Below are the code and all the weights of a small trained network. Each question names an input and a class and asks about switching units off, where a switched-off unit gives its printed mean instead of its output.

import numpy as np


def w(rows, s, z=0):
    codes = np.array(rows[::2]) - 128.0
    scale = np.full(codes.shape[1], s)
    scale[-1] = z or s
    return codes * scale


def f(y):
    return y / 2 * (1 + np.tanh(0.7978845608 * (y + 0.044715 * y**3)))


def log_softmax(a):
    a = a - a.max(-1, keepdims=True)
    return a - np.log(np.exp(a).sum(-1, keepdims=True))


def net(x, mask):
    res = np.array(x, float).reshape(1, 8) / 4 @ E
    y = f(res @ A[0][:, :-1].T + A[0][:, -1])
    res = res + np.where(mask, y, B[0][:, -1]) @ B[0][:, :-1]
    return log_softmax(res[-1] @ U[:, :-1].T + U[:, -1])


A, B = {}, {}
E = w([
[1,88,88,138,215,23],'x0',
[239,193,28,76,215,109],'x1',
[129,126,115,128,128,134],'x2',
[123,139,145,120,137,133],'x3',
[53,170,77,234,147,218],'x4',
[129,136,130,137,127,123],'x5',
[125,129,129,117,125,129],'x6',
[126,135,143,124,138,138],'x7',
],0.0055)
A[0] = w([
[59,76,88,125,180,40,33],'N0',
[10,249,49,209,132,254,98],'N1',
[63,112,130,150,228,45,42],'N2',
[212,168,92,137,202,108,91],'N3',
[70,100,212,186,22,94,110],'N4',
[178,225,57,110,166,96,30],'N5',
[44,107,93,88,196,68,111],'N6',
[138,111,212,16,130,72,128],'N7',
[176,188,128,102,4,168,2],'N8',
[167,157,15,80,153,135,41],'N9',
[190,186,98,118,240,133,60],'N10',
[185,178,159,84,78,215,102],'N11',
],0.0062,0.0047)
B[0] = w([
[179,212,212,154,12,220,163],'N0',
[109,164,49,16,60,74,253],'N1',
[180,205,217,206,63,218,167],'N2',
[62,63,173,80,121,134,172],'N3',
[61,74,109,127,208,209,213],'N4',
[62,62,196,126,108,245,155],'N5',
[213,213,192,190,72,153,190],'N6',
[116,123,86,66,79,95,200],'N7',
[119,203,185,207,32,184,139],'N8',
[53,105,208,89,122,201,152],'N9',
[59,2,198,145,115,233,167],'N10',
[181,191,168,164,143,127,180],'N11',
],0.0069,0.0045)
U = w([
[132,156,147,156,155,123,243],'0',
[191,254,236,226,61,180,2],'1',
[119,138,118,136,171,105,222],'2',
[16,4,184,114,151,229,5],'3',
[143,149,119,143,186,94,176],'4',
[149,136,109,144,156,84,169],'5',
[108,178,68,2,36,50,17],'6',
],0.0074,0.0084)

Each question gives the input, the list of numbers given to net, and the class t.
The units are the neurons (one row each of A and B). Each row of codes is followed by its name. A weight is (code - 128) times the scale printed after its matrix; where a second scale follows, it is the last column's (A, B and U).
mask holds one flag per neuron, in row order. A switched-off neuron (its flag False) gives its mean, the last column of its row in B, instead of its output. The means were averaged over made-up inputs and are rounded, as every weight is.
A unit's drop is (log p(t) with every unit on - log p(t) with that unit switched off) / (log p(t) with every unit on - log p(t) with every unit switched off).
The circuit of an input: a set's keep is (log p(t) with only the set's units on - log p(t) with every unit switched off) / (log p(t) with every unit on - log p(t) with every unit switched off). Starting from all 12 units, units are removed one at a time, each time the one whose removal leaves the highest keep (on an exact tie, the one counted first), for as long as the keep stays at least 0.8.
circuit, biggest first: the units of the circuit, biggest drop first
k most important neurons: the k neurons with the biggest drops, biggest first
drop when u is switched off: that unit's drop, to one decimal
input [8,3,-4,4,3,-6,-2,3], class 1: circuit, biggest first	(N2, N6)
input [1,7,2,7,8,3,0,1], class 6: most important neuron	(N1)
input [8,-3,-2,1,-6,-1,3,1], class 1: circuit, biggest first	(N0, N6)
input [6,2,-3,-2,6,-2,-6,1], class 1: circuit, biggest first	(N2, N6)
input [8,-6,4,-8,5,-5,0,-2], class 1: circuit, biggest first	(N0, N6)
input [3,7,-4,-7,-1,2,6,-2], class 3: 2 most important neurons	(N10, N5)
input [3,7,4,-8,-5,3,-1,6], class 3: 2 most important neurons	(N10, N5)
input [-3,7,-5,-1,7,3,5,3], class 3: drop when N9 is switched off	0.2
input [8,3,-1,6,2,-5,5,-1], class 1: drop when N0 is switched off	0.1
input [1,8,-1,2,4,7,-8,5], class 3: drop when N10 is switched off	0.3
input [-2,8,1,-5,4,6,5,-3], class 3: 2 most important neurons	(N10, N5)
input [-5,8,0,4,4,-5,-8,5], class 3: drop when N3 is switched off	0.1
